Below are the code and all the weights of a small trained network. Each question names an input and a target symbol and asks about switching units off, where a switched-off unit gives its printed mean instead of its output.

import numpy as np


def w(rows, s, z=0):
    codes = np.array(rows[::2]) - 128.0
    scale = np.full(codes.shape[1], s)
    scale[-1] = z or s
    return codes * scale


def norm(h):
    return h / np.sqrt((h * h).mean(-1, keepdims=True) + 1e-5)


def f(y):
    return y / 2 * (1 + np.tanh(0.7978845608 * (y + 0.044715 * y**3)))


def softmax(a):
    e = np.exp(a - a.max(-1, keepdims=True))
    return e / e.sum(-1, keepdims=True)


def log_softmax(a):
    a = a - a.max(-1, keepdims=True)
    return a - np.log(np.exp(a).sum(-1, keepdims=True))


def net(x, mask):
    ids = ['αβγδεζηθλμστφω'.index(c) for c in x.split()]
    T = len(ids)
    res = E[ids] + P[:T]
    u = 0
    for l in range(2):
        r = norm(res)
        for j in range(2):
            rows = slice(3 * j, 3 * j + 3)
            q, k, v = (r @ M[l][rows].T for M in (Q, K, V))
            z = softmax(np.where(np.tri(T) > 0, q @ k.T / 3**0.5, -1e9)) @ v
            o = O[l][rows]
            res = res + np.where(mask[u + j], z, o[:, -1]) @ o[:, :-1]
        u += 2
        y = f(norm(res) @ A[l][:, :-1].T + A[l][:, -1])
        res = res + np.where(mask[u : u + 12], y, B[l][:, -1]) @ B[l][:, :-1]
        u += 12
    return log_softmax(norm(res)[-1] @ U[:, :-1].T + U[:, -1])


Q, K, V, O, A, B = {}, {}, {}, {}, {}, {}
E = w([
[128,121,133,152],'α',
[120,130,117,145],'β',
[148,115,139,131],'γ',
[149,122,124,137],'δ',
[160,106,139,137],'ε',
[130,137,124,148],'ζ',
[74,105,197,4],'η',
[115,124,132,138],'θ',
[133,136,107,137],'λ',
[122,101,153,136],'μ',
[116,133,141,140],'σ',
[121,147,116,130],'τ',
[141,140,103,133],'φ',
[112,145,132,138],'ω',
],0.0027)
P = w([
[206,131,67,68],'0',
[153,127,156,242],'1',
[159,125,172,240],'2',
[160,126,178,245],'3',
[157,131,189,245],'4',
[165,141,203,255],'5',
[170,138,208,253],'6',
],0.00055)
Q[0] = w([
[79,169,229,125],'L0H1',
[127,117,101,155],'L0H1',
[170,103,28,112],'L0H1',
[99,122,51,18],'L0H2',
[149,189,177,235],'L0H2',
[100,104,38,2],'L0H2',
],0.0058)
K[0] = w([
[66,124,206,83],'L0H1',
[136,132,94,121],'L0H1',
[196,144,67,188],'L0H1',
[159,123,140,254],'L0H2',
[112,107,145,20],'L0H2',
[152,132,132,246],'L0H2',
],0.0063)
V[0] = w([
[134,88,80,88],'L0H1',
[109,86,76,82],'L0H1',
[94,101,74,44],'L0H1',
[32,137,25,91],'L0H2',
[160,251,191,78],'L0H2',
[135,243,73,176],'L0H2',
],0.0014)
O[0] = w([
[147,188,169,84,69],'L0H1',
[127,159,178,114,48],'L0H1',
[173,164,247,116,1],'L0H1',
[50,244,180,102,97],'L0H2',
[39,63,61,38,173],'L0H2',
[65,170,71,164,181],'L0H2',
],0.0015,0.00095)
A[0] = w([
[109,139,191,1,78],'L0N1',
[168,98,143,119,69],'L0N2',
[112,171,147,181,79],'L0N3',
[158,138,82,140,80],'L0N4',
[145,112,109,131,72],'L0N5',
[184,60,197,130,2],'L0N6',
[61,168,139,24,55],'L0N7',
[121,169,116,187,77],'L0N8',
[74,92,203,140,109],'L0N9',
[117,161,167,149,72],'L0N10',
[117,86,178,124,79],'L0N11',
[179,103,118,114,128],'L0N12',
],0.0032,0.00053)
B[0] = w([
[112,83,186,208,13],'L0N1',
[55,156,110,126,113],'L0N2',
[191,64,130,91,223],'L0N3',
[75,114,201,128,156],'L0N4',
[89,136,145,138,132],'L0N5',
[43,185,94,193,158],'L0N6',
[135,114,139,255,16],'L0N7',
[160,56,172,114,254],'L0N8',
[218,224,65,82,169],'L0N9',
[190,116,78,94,135],'L0N10',
[140,188,94,156,125],'L0N11',
[29,154,146,93,126],'L0N12',
],0.0015,0.00084)
Q[1] = w([
[148,49,149,154],'L1H1',
[153,32,170,150],'L1H1',
[114,201,99,114],'L1H1',
[101,152,155,9],'L1H2',
[177,92,74,240],'L1H2',
[181,82,44,254],'L1H2',
],0.006)
K[1] = w([
[66,55,219,62],'L1H1',
[58,25,211,40],'L1H1',
[201,240,29,193],'L1H1',
[210,107,96,248],'L1H2',
[64,189,165,1],'L1H2',
[55,209,174,14],'L1H2',
],0.0046)
V[1] = w([
[59,117,240,93],'L1H1',
[221,97,144,128],'L1H1',
[53,101,161,50],'L1H1',
[155,159,196,52],'L1H2',
[187,6,121,164],'L1H2',
[168,209,157,253],'L1H2',
],0.0019)
O[1] = w([
[181,74,112,229,5],'L1H1',
[125,225,130,135,203],'L1H1',
[166,60,62,174,51],'L1H1',
[155,189,192,122,117],'L1H2',
[162,149,23,177,213],'L1H2',
[250,80,163,108,2],'L1H2',
],0.0019,0.00095)
A[1] = w([
[56,48,118,93,69],'L1N1',
[134,107,122,129,136],'L1N2',
[160,132,112,91,166],'L1N3',
[146,61,90,133,10],'L1N4',
[94,154,57,87,92],'L1N5',
[160,129,131,91,250],'L1N6',
[162,2,66,104,119],'L1N7',
[86,142,158,119,129],'L1N8',
[153,57,200,176,135],'L1N9',
[164,163,126,143,212],'L1N10',
[188,74,194,58,103],'L1N11',
[121,116,131,158,62],'L1N12',
],0.0037,0.0011)
B[1] = w([
[197,132,176,194,193],'L1N1',
[138,126,124,120,118],'L1N2',
[135,109,148,184,132],'L1N3',
[126,173,137,73,60],'L1N4',
[148,80,133,210,253],'L1N5',
[113,77,194,148,195],'L1N6',
[122,129,193,5,208],'L1N7',
[84,117,125,83,180],'L1N8',
[114,65,34,203,93],'L1N9',
[178,84,142,106,244],'L1N10',
[56,92,107,231,46],'L1N11',
[113,154,102,138,89],'L1N12',
],0.0022,0.00061)
U = w([
[217,119,64,42,101],'α',
[210,229,184,145,158],'β',
[77,155,55,210,63],'γ',
[38,185,115,190,119],'δ',
[197,169,36,156,65],'ε',
[61,162,35,190,148],'ζ',
[150,77,101,154,7],'η',
[234,112,233,228,157],'θ',
[67,197,201,80,94],'λ',
[220,39,87,213,89],'μ',
[37,13,23,28,201],'σ',
[26,2,227,221,217],'τ',
[54,179,194,93,90],'φ',
[169,33,234,15,220],'ω',
],0.008,0.0019)

Each question gives the input, a string of symbols that net reads in full, and the target symbol t.
The units are the heads (3 rows each of Q, K, V and O) and the neurons (one row each of A and B). Each row of codes is followed by its name. A weight is (code - 128) times the scale printed after its matrix; where a second scale follows, it is the last column's (O, A, B and U).
mask holds one flag per unit, layer by layer, with each layer's heads first. A switched-off unit (its flag False) gives its mean, the last column of its rows in O or B, instead of its output. The means were averaged over made-up inputs and are rounded, as every weight is.
A unit's drop is (log p(t) with every unit on - log p(t) with that unit switched off) / (log p(t) with every unit on - log p(t) with every unit switched off).
The circuit of an input: a set's keep is (log p(t) with only the set's units on - log p(t) with every unit switched off) / (log p(t) with every unit on - log p(t) with every unit switched off). Starting from the 12 units with the biggest drops (on a tie, the unit counted first), units are removed one at a time, each time the one whose removal leaves the highest keep (on an exact tie, the one counted first), for as long as the keep stays at least 0.8.
units of the circuit, in order: the units of the circuit, biggest drop first
unit that matters most: the unit with the biggest drop
top k neurons: the k neurons with the biggest drops, biggest first
k most important neurons of layer l: the k neurons of layer l with the biggest drops, biggest first
which heads matter: for each layer, one digit per head in row order, 1 if its drop is at least 0.15 and else 0, layers parted by /
input μ λ μ, target μ: units of the circuit, in order	L0H2, L1N9
input σ μ σ, target σ: units of the circuit, in order	L0H2, L1N7, L1H1
input β α α, target β: which heads matter	11 / 10
input μ ζ φ σ σ ζ, target μ: units of the circuit, in order	L0H2, L1N9
input θ ω β φ μ, target θ: unit that matters most	L1H2
input α η δ γ σ β ω, target θ: which heads matter	01 / 00
input β σ ω σ ε θ β, target β: which heads matter	11 / 11
input ω ε γ σ ζ μ, target ω: units of the circuit, in order	L1H2, L0N7, L1N7
input θ θ λ ω ε ζ, target θ: units of the circuit, in order	L1H2, L0H2
input ω μ ζ τ α ζ β, target ω: units of the circuit, in order	L1H2, L0N7, L1N7, L0H1
input μ ω θ, target μ: units of the circuit, in order	L0H2, L1H2
input ω ε θ γ, target ω: top 2 neurons	L0N7, L1N7
input ω φ ζ ζ μ ω θ, target ω: which heads matter	11 / 01
input α ζ α ω, target α: which heads matter	01 / 01
input δ β ε η, target τ: unit that matters most	L1N11
input τ δ φ γ, target τ: which heads matter	11 / 01
input σ ω ω ζ β α μ, target σ: top 3 neurons	L1N7, L0N6, L0N7
input ζ φ θ, target ζ: which heads matter	00 / 01
input ω σ θ, target ω: which heads matter	01 / 00
input σ λ λ σ η, target τ: unit that matters most	L0N1
input σ α β τ σ φ, target σ: which heads matter	01 / 01
input μ γ σ, target μ: which heads matter	11 / 01
input η μ α ω, target θ: which heads matter	11 / 00
input β γ ε ω ζ φ, target β: 2 most important neurons of layer 1	L1N9, L1N7
input β β ω σ ω α, target β: which heads matter	01 / 11
